Below is a small trained network, with its code and all its weights. Each question gives an input and a target symbol and asks what happens when units are switched off, that is, made to give their printed mean instead of their output.

import numpy as np


def w(rows, s, z=0):
    codes = np.array(rows[::2]) - 128.0
    scale = np.full(codes.shape[1], s)
    scale[-1] = z or s
    return codes * scale


def norm(h):
    return h / np.sqrt((h * h).mean(-1, keepdims=True) + 1e-5)


def f(y):
    return y / 2 * (1 + np.tanh(0.7978845608 * (y + 0.044715 * y**3)))


def softmax(a):
    e = np.exp(a - a.max(-1, keepdims=True))
    return e / e.sum(-1, keepdims=True)


def log_softmax(a):
    a = a - a.max(-1, keepdims=True)
    return a - np.log(np.exp(a).sum(-1, keepdims=True))


def net(x, mask):
    ids = ['ΓΛΠβδζηθμστφω'.index(c) for c in x.split()]
    T = len(ids)
    res = E[ids] + P[:T]
    u = 0
    for l in range(2):
        q, k, v = (norm(res) @ M[l].T for M in (Q, K, V))
        z = softmax(np.where(np.tri(T) > 0, q @ k.T / 2**0.5, -1e9)) @ v
        res = res + np.where(mask[u], z, O[l][:, -1]) @ O[l][:, :-1]
        u += 1
        y = f(norm(res) @ A[l][:, :-1].T + A[l][:, -1])
        res = res + np.where(mask[u : u + 8], y, B[l][:, -1]) @ B[l][:, :-1]
        u += 8
    return log_softmax(norm(res)[-1] @ U[:, :-1].T + U[:, -1])


Q, K, V, O, A, B = {}, {}, {}, {}, {}, {}
E = w([
[117,124,116,146,163,122,115,61,171,128,171,104],'Γ',
[126,74,156,157,164,120,142,145,103,169,147,120],'Λ',
[91,73,19,99,127,85,125,150,88,70,146,110],'Π',
[84,171,90,85,76,77,42,67,138,169,56,75],'β',
[145,71,140,102,82,40,130,99,102,97,112,106],'δ',
[132,94,151,113,140,134,144,100,64,180,160,114],'ζ',
[81,135,209,73,175,98,120,87,130,157,154,150],'η',
[177,113,113,249,39,30,173,85,185,68,165,157],'θ',
[154,71,129,152,141,164,130,143,135,116,141,83],'μ',
[120,98,180,146,77,128,163,112,119,220,108,124],'σ',
[137,100,212,98,151,132,124,146,125,134,145,142],'τ',
[157,98,199,122,119,155,117,160,123,164,111,110],'φ',
[119,154,104,100,150,158,104,69,145,95,187,120],'ω',
],0.016)
P = w([
[197,129,66,83,170,129,159,119,68,136,88,90],'0',
[160,187,99,105,138,191,172,155,135,130,96,140],'1',
[90,108,197,159,172,193,47,8,53,38,61,161],'2',
[146,81,42,144,113,111,114,115,108,217,183,121],'3',
[68,203,136,145,86,48,146,239,96,96,136,108],'4',
[95,76,120,191,190,134,72,106,28,99,52,198],'5',
[186,88,63,101,127,99,99,132,132,201,122,140],'6',
[95,152,186,159,66,194,106,194,153,128,134,156],'7',
[79,91,89,192,168,120,84,165,102,108,80,217],'8',
[178,85,74,102,118,86,79,142,143,192,120,140],'9',
[101,80,179,128,69,144,145,155,102,83,163,87],'10',
],0.013)
Q[0] = w([
[24,112,180,155,70,110,130,116,60,37,130,44],'0.h1',
[132,225,82,130,176,88,191,175,99,83,2,142],'0.h1',
],0.0082)
K[0] = w([
[70,174,193,150,126,208,143,172,141,156,195,104],'0.h1',
[213,150,141,117,254,186,218,64,122,153,116,92],'0.h1',
],0.0085)
V[0] = w([
[82,168,100,173,242,217,174,166,93,191,194,159],'0.h1',
[45,7,93,2,97,155,178,163,65,25,189,194],'0.h1',
],0.0052)
O[0] = w([
[121,207,96,71,90,126,211,24,166,2,5,185,254],'0.h1',
[22,11,33,98,96,95,205,110,201,116,234,130,82],'0.h1',
],0.0088,0.00043)
A[0] = w([
[148,183,111,112,45,112,67,141,52,160,74,100,243],'0.n1',
[67,142,156,122,227,199,167,92,134,117,120,182,209],'0.n2',
[61,141,129,211,212,128,132,119,170,132,101,90,153],'0.n3',
[62,71,82,247,253,116,29,75,90,57,57,197,212],'0.n4',
[172,89,81,166,92,99,93,189,170,166,111,112,10],'0.n5',
[153,203,114,88,108,72,117,192,117,162,209,16,253],'0.n6',
[147,156,130,149,92,136,104,64,161,56,170,84,152],'0.n7',
[184,182,116,132,116,105,90,84,170,164,192,40,77],'0.n8',
],0.007,0.0034)
B[0] = w([
[62,103,94,173,233,132,169,156,165,69,211,166,175],'0.n1',
[174,69,117,186,105,146,105,127,136,209,105,68,195],'0.n2',
[194,82,140,24,27,158,170,182,103,80,151,179,155],'0.n3',
[148,1,171,112,211,181,83,14,187,98,212,217,255],'0.n4',
[171,156,38,105,130,95,132,95,93,67,120,196,148],'0.n5',
[135,87,77,134,127,30,137,212,196,128,131,143,186],'0.n6',
[112,91,179,79,163,151,137,186,75,169,108,100,164],'0.n7',
[140,230,159,99,169,161,82,181,66,123,44,22,154],'0.n8',
],0.008,0.0094)
Q[1] = w([
[72,34,209,91,148,140,149,195,110,97,195,71],'1.h1',
[61,207,184,57,142,81,198,110,40,1,97,137],'1.h1',
],0.0065)
K[1] = w([
[47,195,191,181,34,178,100,181,197,106,156,188],'1.h1',
[174,135,175,118,111,254,219,169,162,199,90,5],'1.h1',
],0.0064)
V[1] = w([
[29,178,166,105,172,62,130,88,138,254,96,153],'1.h1',
[43,137,80,44,173,174,49,141,135,139,85,98],'1.h1',
],0.0077)
O[1] = w([
[112,92,171,151,204,81,142,122,221,150,97,31,3],'1.h1',
[6,29,189,82,128,196,114,232,158,149,42,135,117],'1.h1',
],0.013,0.0033)
A[1] = w([
[67,129,203,220,179,211,34,49,51,28,55,193,161],'1.n1',
[91,97,123,214,143,22,184,144,133,22,149,183,214],'1.n2',
[218,66,172,119,95,129,152,140,132,206,156,126,168],'1.n3',
[151,240,220,160,75,185,89,17,125,37,12,54,148],'1.n4',
[106,84,101,212,117,141,2,111,46,57,203,154,202],'1.n5',
[76,101,92,103,153,188,45,52,161,86,116,93,101],'1.n6',
[36,105,186,163,165,229,153,76,184,9,87,136,164],'1.n7',
[92,135,156,87,96,96,162,197,169,160,217,100,2],'1.n8',
],0.0064,0.004)
B[1] = w([
[100,76,171,199,116,89,69,90,68,156,195,146,232],'1.n1',
[129,117,169,105,138,187,111,118,128,155,149,108,202],'1.n2',
[122,173,163,77,129,136,134,122,138,50,108,108,188],'1.n3',
[124,41,164,186,179,130,185,99,101,149,154,156,145],'1.n4',
[157,142,198,122,112,123,134,102,132,153,61,134,254],'1.n5',
[128,131,181,114,106,101,116,107,122,186,169,193,173],'1.n6',
[160,180,185,101,129,55,105,36,131,250,150,113,215],'1.n7',
[143,91,78,123,108,115,115,127,106,66,146,160,134],'1.n8',
],0.013,0.0088)
U = w([
[80,84,163,237,148,92,27,97,1,130,142,169,103],'Γ',
[149,76,112,173,182,137,191,37,120,77,105,216,166],'Λ',
[124,44,47,134,95,180,135,113,230,98,191,234,181],'Π',
[105,90,129,171,179,116,61,227,135,87,46,145,230],'β',
[165,52,111,150,77,51,80,194,69,104,220,60,3],'δ',
[126,133,114,83,160,136,254,82,71,162,129,74,119],'ζ',
[163,150,157,94,127,44,174,88,236,171,63,59,28],'η',
[232,253,89,113,133,67,109,139,125,159,161,155,116],'θ',
[101,189,107,107,36,176,83,129,24,88,52,165,204],'μ',
[146,171,134,192,223,178,169,128,172,115,199,74,79],'σ',
[130,186,120,15,120,185,155,95,161,53,177,94,126],'τ',
[164,176,183,80,203,215,170,183,95,106,133,167,74],'φ',
[79,170,142,26,47,143,115,136,91,220,66,95,98],'ω',
],0.0079,0.0046)

Each question gives the input, a string of symbols that net reads in full, and the target symbol t.
The units are the heads (2 rows each of Q, K, V and O) and the neurons (one row each of A and B). Each row of codes is followed by its name. A weight is (code - 128) times the scale printed after its matrix; where a second scale follows, it is the last column's (O, A, B and U).
mask holds one flag per unit, layer by layer, with each layer's heads first. A switched-off unit (its flag False) gives its mean, the last column of its rows in O or B, instead of its output. The means were averaged over made-up inputs and are rounded, as every weight is.
A unit's drop is (log p(t) with every unit on - log p(t) with that unit switched off) / (log p(t) with every unit on - log p(t) with every unit switched off).
The circuit of an input: a set's keep is (log p(t) with only the set's units on - log p(t) with every unit switched off) / (log p(t) with every unit on - log p(t) with every unit switched off). Starting from the 12 units with the biggest drops (on a tie, the unit counted first), units are removed one at a time, each time the one whose removal leaves the highest keep (on an exact tie, the one counted first), for as long as the keep stays at least 0.8.
circuit, biggest first: the units of the circuit, biggest drop first
top k neurons: the k neurons with the biggest drops, biggest first
k most important neurons of layer l: the k neurons of layer l with the biggest drops, biggest first
input ζ Γ μ μ μ Γ ω, target ω: circuit, biggest first : [0.n4 1.n1 1.h1]
input μ Π ω μ Γ η Γ μ ζ Λ, target Π: circuit, biggest first : [0.h1 1.n7]
input σ μ θ η, target θ: circuit, biggest first : [1.h1 1.n1]
input μ Γ Γ ω Γ φ β μ μ δ, target δ: circuit, biggest first : [0.h1 0.n6]
input β Γ Γ Π φ Λ ζ μ θ ζ, target θ: circuit, biggest first : [1.h1 1.n1]
input τ ω φ μ θ ζ μ μ, target θ: circuit, biggest first : [1.h1]
input Γ Π σ Γ μ Λ θ μ Λ β ω, target μ: circuit, biggest first : [1.h1 0.n4]
input ζ Γ β θ Π φ ζ, target Π: circuit, biggest first : [0.h1 1.n7]
input ζ μ μ μ, target μ: top 2 neurons : [0.n4 1.n7]
input θ Λ Γ θ μ θ τ Λ δ ω ω, target Λ: top 2 neurons : [1.n4 0.n4]
input Π β Λ ω σ μ μ φ Λ, target Λ: top 2 neurons : [0.n3 0.n8]
input σ ω τ φ, target φ: top 4 neurons : [0.n1 1.n1 0.n4 1.n7]
input τ Π Π β Λ τ τ, target β: 2 most important neurons of layer 1 : [1.n7 1.n1]
input Γ σ Λ ω θ, target σ: top 2 neurons : [0.n4 1.n2]
input ω η Γ φ, target φ: top 4 neurons : [0.n1 0.n4 1.n1 1.n7]
input Λ δ ω μ ω Λ θ, target θ: circuit, biggest first : [1.h1 1.n1 0.n4]
input δ Γ Λ τ Π Π τ, target Π: circuit, biggest first : [0.h1 1.n7]
input β Λ Γ τ δ ω φ Π ζ Γ Π, target Π: circuit, biggest first : [0.h1]
input η ω ω θ Π η η η Γ η, target Π: circuit, biggest first : [0.h1 1.n7]
input φ η ω μ ω Λ η τ, target ω: top neuron : [0.n2]
input Λ θ τ η τ τ η, target θ: top 4 neurons : [0.n8 1.n1 1.n5 0.n4]
input σ δ η φ Γ, target δ: 3 most important neurons of layer 0 : [0.n6 0.n4 0.n3]
input Γ Γ Π Λ ω ζ Γ μ Γ Λ, target Π: top 2 neurons : [1.n7 1.n1]
input η μ τ η ζ τ Γ Γ τ θ, target θ: top 2 neurons : [0.n5 1.n1]
input Π η η β σ, target η: 2 most important neurons of layer 1 : [1.n1 1.n7]
input δ τ Λ Γ τ δ Γ η η μ β, target η: top 2 neurons : [0.n4 1.n1]
